Here is a tiny trained network, its code and every weight. The questions are about switching its units off for an input and a class, where a switched-off unit gives its printed mean instead of its output.

import numpy as np


def w(rows, s, z=0):
    codes = np.array(rows[::2]) - 128.0
    scale = np.full(codes.shape[1], s)
    scale[-1] = z or s
    return codes * scale


def f(y):
    return np.maximum(y, 0)


def log_softmax(a):
    a = a - a.max(-1, keepdims=True)
    return a - np.log(np.exp(a).sum(-1, keepdims=True))


def net(x, mask):
    res = np.array(x, float).reshape(1, 3) / 4 @ E
    y = f(res @ A[0][:, :-1].T + A[0][:, -1])
    res = res + np.where(mask, y, B[0][:, -1]) @ B[0][:, :-1]
    return log_softmax(res[-1] @ U[:, :-1].T + U[:, -1])


A, B = {}, {}
E = w([
[198,207,90,70,159,100,117],'x0',
[124,140,168,75,61,125,42],'x1',
[67,133,71,169,117,10,89],'x2',
],0.011)
A[0] = w([
[127,127,83,171,200,119,190,113],'neuron 1',
[129,144,105,169,193,127,201,104],'neuron 2',
[64,49,173,159,91,147,127,148],'neuron 3',
[131,109,83,156,163,131,178,145],'neuron 4',
[129,116,97,150,172,117,204,97],'neuron 5',
[185,243,77,93,172,123,95,95],'neuron 6',
[217,234,84,62,164,99,139,118],'neuron 7',
[83,96,71,163,81,37,98,130],'neuron 8',
[191,108,213,110,154,222,162,86],'neuron 9',
[62,111,48,162,120,40,77,141],'neuron 10',
[134,135,95,169,216,173,192,114],'neuron 11',
[129,158,98,135,211,119,185,117],'neuron 12',
[117,144,197,66,27,127,32,91],'neuron 13',
[57,141,76,183,150,56,93,103],'neuron 14',
[127,132,96,173,178,110,172,106],'neuron 15',
[60,151,75,175,114,15,115,111],'neuron 16',
[46,2,188,212,53,172,147,117],'neuron 17',
[152,131,149,106,59,121,71,255],'neuron 18',
[153,143,119,197,178,131,206,155],'neuron 19',
[118,192,193,80,61,135,54,102],'neuron 20',
[151,137,203,83,136,184,178,176],'neuron 21',
[123,111,72,155,188,144,194,86],'neuron 22',
[215,227,83,38,167,89,107,130],'neuron 23',
[111,149,32,128,144,72,96,130],'neuron 24',
],0.0069,0.0099)
B[0] = w([
[85,66,161,99,69,78,69,175],'neuron 1',
[57,76,167,106,62,79,59,169],'neuron 2',
[119,120,26,243,219,181,123,195],'neuron 3',
[121,52,158,114,78,31,89,175],'neuron 4',
[82,78,144,113,59,90,50,160],'neuron 5',
[22,132,47,201,161,203,89,183],'neuron 6',
[36,118,54,186,210,192,85,204],'neuron 7',
[103,165,201,80,164,191,191,199],'neuron 8',
[10,173,199,34,164,221,155,197],'neuron 9',
[140,151,186,47,164,167,186,212],'neuron 10',
[84,75,161,94,98,85,71,183],'neuron 11',
[90,81,137,137,98,86,66,170],'neuron 12',
[11,45,148,111,67,57,27,189],'neuron 13',
[73,163,187,60,176,207,161,186],'neuron 14',
[102,96,150,100,59,100,78,159],'neuron 15',
[101,147,193,65,170,217,167,202],'neuron 16',
[47,126,28,195,223,205,100,221],'neuron 17',
[239,44,150,164,182,3,145,244],'neuron 18',
[114,67,171,115,109,50,89,196],'neuron 19',
[27,37,149,118,59,39,23,179],'neuron 20',
[152,138,215,51,198,150,226,215],'neuron 21',
[40,103,137,107,39,85,32,163],'neuron 22',
[72,107,62,182,194,177,104,215],'neuron 23',
[120,178,173,85,209,197,171,182],'neuron 24',
],0.0049,0.011)
U = w([
[113,156,197,33,154,184,179,84],'0',
[99,75,140,111,69,56,63,100],'1',
[100,130,9,212,172,183,115,99],'2',
[190,111,130,150,166,66,177,253],'3',
[189,176,99,128,65,108,167,94],'4',
[166,183,76,140,37,133,150,96],'5',
[180,170,110,148,61,133,152,93],'6',
],0.011)

Each question gives the input, the list of numbers given to net, and the class t.
The units are the neurons (one row each of A and B). Each row of codes is followed by its name. A weight is (code - 128) times the scale printed after its matrix; where a second scale follows, it is the last column's (A, B and U).
mask holds one flag per neuron, in row order. A switched-off neuron (its flag False) gives its mean, the last column of its row in B, instead of its output. The means were averaged over made-up inputs and are rounded, as every weight is.
A unit's drop is (log p(t) with every unit on - log p(t) with that unit switched off) / (log p(t) with every unit on - log p(t) with every unit switched off).
The circuit of an input: a set's keep is (log p(t) with only the set's units on - log p(t) with every unit switched off) / (log p(t) with every unit on - log p(t) with every unit switched off). Starting from the 12 units with the biggest drops (on a tie, the unit counted first), units are removed one at a time, each time the one whose removal leaves the highest keep (on an exact tie, the one counted first), for as long as the keep stays at least 0.8.
units of the circuit, in order: the units of the circuit, biggest drop first
most important unit: the unit with the biggest drop
top k neurons: the k neurons with the biggest drops, biggest first
drop when u is switched off: that unit's drop, to one decimal
input [-3,-3,3], class 3: units of the circuit, in order => neuron 7; neuron 13
input [0,1,3], class 3: most important unit => neuron 9
input [5,-5,5], class 0: top 2 neurons => neuron 24; neuron 16
input [7,-6,-2], class 2: top 3 neurons => neuron 7; neuron 23; neuron 6
input [-1,5,-4], class 1: top 2 neurons => neuron 13; neuron 20
input [-7,5,2], class 2: top 2 neurons => neuron 17; neuron 3
input [0,-2,1], class 3: top 2 neurons => neuron 13; neuron 20
input [1,-1,3], class 3: top 2 neurons => neuron 9; neuron 21
input [7,-8,6], class 1: drop when neuron 18 is switched off => 0.0
input [8,1,6], class 2: drop when neuron 21 is switched off => 0.1
input [7,-3,7], class 0: drop when neuron 14 is switched off => 0.2
